Here is a tiny trained network, its code and every weight. The questions are about switching its units off for an input and a class, where a switched-off unit gives its printed mean instead of its output.

import numpy as np


def w(rows, s, z=0):
    codes = np.array(rows[::2]) - 128.0
    scale = np.full(codes.shape[1], s)
    scale[-1] = z or s
    return codes * scale


def norm(h):
    return h / np.sqrt((h * h).mean(-1, keepdims=True) + 1e-5)


def f(y):
    return np.maximum(y, 0)


def log_softmax(a):
    a = a - a.max(-1, keepdims=True)
    return a - np.log(np.exp(a).sum(-1, keepdims=True))


def net(x, mask):
    res = np.array(x, float).reshape(1, 4) / 4 @ E
    u = 0
    for l in range(3):
        y = f(norm(res) @ A[l][:, :-1].T + A[l][:, -1])
        res = res + np.where(mask[u : u + 5], y, B[l][:, -1]) @ B[l][:, :-1]
        u += 5
    return log_softmax(norm(res)[-1] @ U[:, :-1].T + U[:, -1])


A, B = {}, {}
E = w([
[121,70,183,151,128,201,248,95,187,56],'x0',
[169,144,156,242,102,72,80,164,198,229],'x1',
[110,133,157,117,80,157,99,94,198,123],'x2',
[114,131,137,64,39,173,53,205,139,90],'x3',
],0.011)
A[0] = w([
[155,93,189,170,67,179,110,101,182,126,83],'0.n0',
[150,120,148,146,178,163,254,117,128,65,2],'0.n1',
[101,110,83,105,205,134,165,52,86,140,140],'0.n2',
[153,128,116,77,120,105,56,221,91,142,24],'0.n3',
[148,142,105,48,109,146,37,137,61,69,126],'0.n4',
],0.0073,0.0083)
B[0] = w([
[71,105,131,73,168,96,77,87,174,125,191],'0.n0',
[147,15,91,170,86,148,133,106,78,103,181],'0.n1',
[120,178,114,139,167,45,178,119,180,81,228],'0.n2',
[74,2,96,176,106,103,126,185,87,137,180],'0.n3',
[75,188,121,78,107,129,111,153,62,148,255],'0.n4',
],0.0095,0.0064)
A[1] = w([
[89,124,157,34,94,254,159,131,69,53,62],'1.n0',
[168,44,178,146,148,202,255,98,156,63,1],'1.n1',
[148,112,107,155,209,163,249,63,67,152,117],'1.n2',
[103,134,190,111,47,209,172,115,203,69,129],'1.n3',
[184,148,117,84,28,180,90,187,105,92,49],'1.n4',
],0.0068,0.0057)
B[1] = w([
[229,134,141,128,196,134,174,116,105,143,250],'1.n0',
[94,70,126,165,11,60,183,82,87,106,219],'1.n1',
[114,134,95,121,141,107,170,158,103,141,254],'1.n2',
[104,135,174,146,177,137,136,160,182,128,235],'1.n3',
[105,112,144,137,140,170,140,181,111,124,197],'1.n4',
],0.013,0.005)
A[2] = w([
[145,163,148,167,131,147,170,66,174,53,135],'2.n0',
[187,164,149,180,75,147,74,117,85,223,126],'2.n1',
[196,157,81,215,154,50,85,101,133,173,76],'2.n2',
[115,159,88,112,2,175,55,150,88,103,3],'2.n3',
[102,114,39,67,145,179,142,83,36,42,42],'2.n4',
],0.009,0.005)
B[2] = w([
[64,94,70,149,99,151,72,177,116,145,195],'2.n0',
[159,63,166,86,103,203,69,108,97,127,211],'2.n1',
[242,132,126,127,151,209,125,114,111,140,254],'2.n2',
[47,78,44,160,144,98,174,179,82,139,185],'2.n3',
[104,171,192,155,18,105,56,80,254,116,234],'2.n4',
],0.0095,0.0065)
U = w([
[72,95,184,160,125,149,76,117,247,121,68],'0',
[241,105,140,156,137,166,33,108,110,189,135],'1',
[59,116,87,100,97,120,40,228,54,157,253],'2',
[75,48,116,167,95,85,205,85,108,57,253],'3',
[79,248,101,39,127,79,110,89,84,52,88],'4',
[192,182,46,168,212,78,183,111,74,156,24],'5',
[145,145,189,75,141,229,152,180,115,53,42],'6',
],0.016,0.0032)

Each question gives the input, the list of numbers given to net, and the class t.
The units are the neurons (one row each of A and B). Each row of codes is followed by its name. A weight is (code - 128) times the scale printed after its matrix; where a second scale follows, it is the last column's (A, B and U).
mask holds one flag per neuron, layer by layer. A switched-off neuron (its flag False) gives its mean, the last column of its row in B, instead of its output. The means were averaged over made-up inputs and are rounded, as every weight is.
A unit's drop is (log p(t) with every unit on - log p(t) with that unit switched off) / (log p(t) with every unit on - log p(t) with every unit switched off).
The circuit of an input: a set's keep is (log p(t) with only the set's units on - log p(t) with every unit switched off) / (log p(t) with every unit on - log p(t) with every unit switched off). Starting from the 12 units with the biggest drops (on a tie, the unit counted first), units are removed one at a time, each time the one whose removal leaves the highest keep (on an exact tie, the one counted first), for as long as the keep stays at least 0.8.
units of the circuit, in order: the units of the circuit, biggest drop first
k most important neurons: the k neurons with the biggest drops, biggest first
k most important neurons of layer l: the k neurons of layer l with the biggest drops, biggest first
drop when u is switched off: that unit's drop, to one decimal
input [1,0,7,8], class 6: units of the circuit, in order -> 1.n0
input [-5,4,3,1], class 1: 2 most important neurons of layer 2 -> 2.n2, 2.n1
input [-1,-3,8,7], class 6: 3 most important neurons -> 1.n0, 1.n3, 1.n1
input [-7,-8,-7,-6], class 4: 2 most important neurons -> 2.n4, 1.n0
input [0,0,0,-1], class 5: 3 most important neurons -> 0.n2, 1.n1, 2.n4
input [1,7,-4,-6], class 1: 3 most important neurons -> 2.n2, 2.n1, 0.n2
input [-4,-2,6,-4], class 5: 2 most important neurons -> 2.n4, 2.n2
input [-1,-2,7,3], class 6: 2 most important neurons of layer 1 -> 1.n0, 1.n3
input [-2,1,7,-4], class 1: 2 most important neurons of layer 2 -> 2.n2, 2.n4
input [-2,5,-8,3], class 1: 2 most important neurons -> 0.n4, 2.n2
input [-8,-4,-7,-4], class 4: 3 most important neurons -> 1.n0, 2.n4, 0.n4
input [1,-3,2,1], class 6: 2 most important neurons of layer 1 -> 1.n0, 1.n2
input [-3,3,-7,1], class 1: 2 most important neurons -> 2.n2, 0.n4
input [-7,4,-5,0], class 1: units of the circuit, in order -> 2.n2
input [-5,3,-1,-6], class 1: 2 most important neurons of layer 2 -> 2.n2, 2.n1
input [-3,-6,-4,-6], class 4: drop when 2.n2 is switched off -> 0.1
input [0,-5,2,0], class 4: drop when 0.n2 is switched off -> 0.2
input [1,-2,-6,3], class 4: drop when 1.n3 is switched off -> 0.2
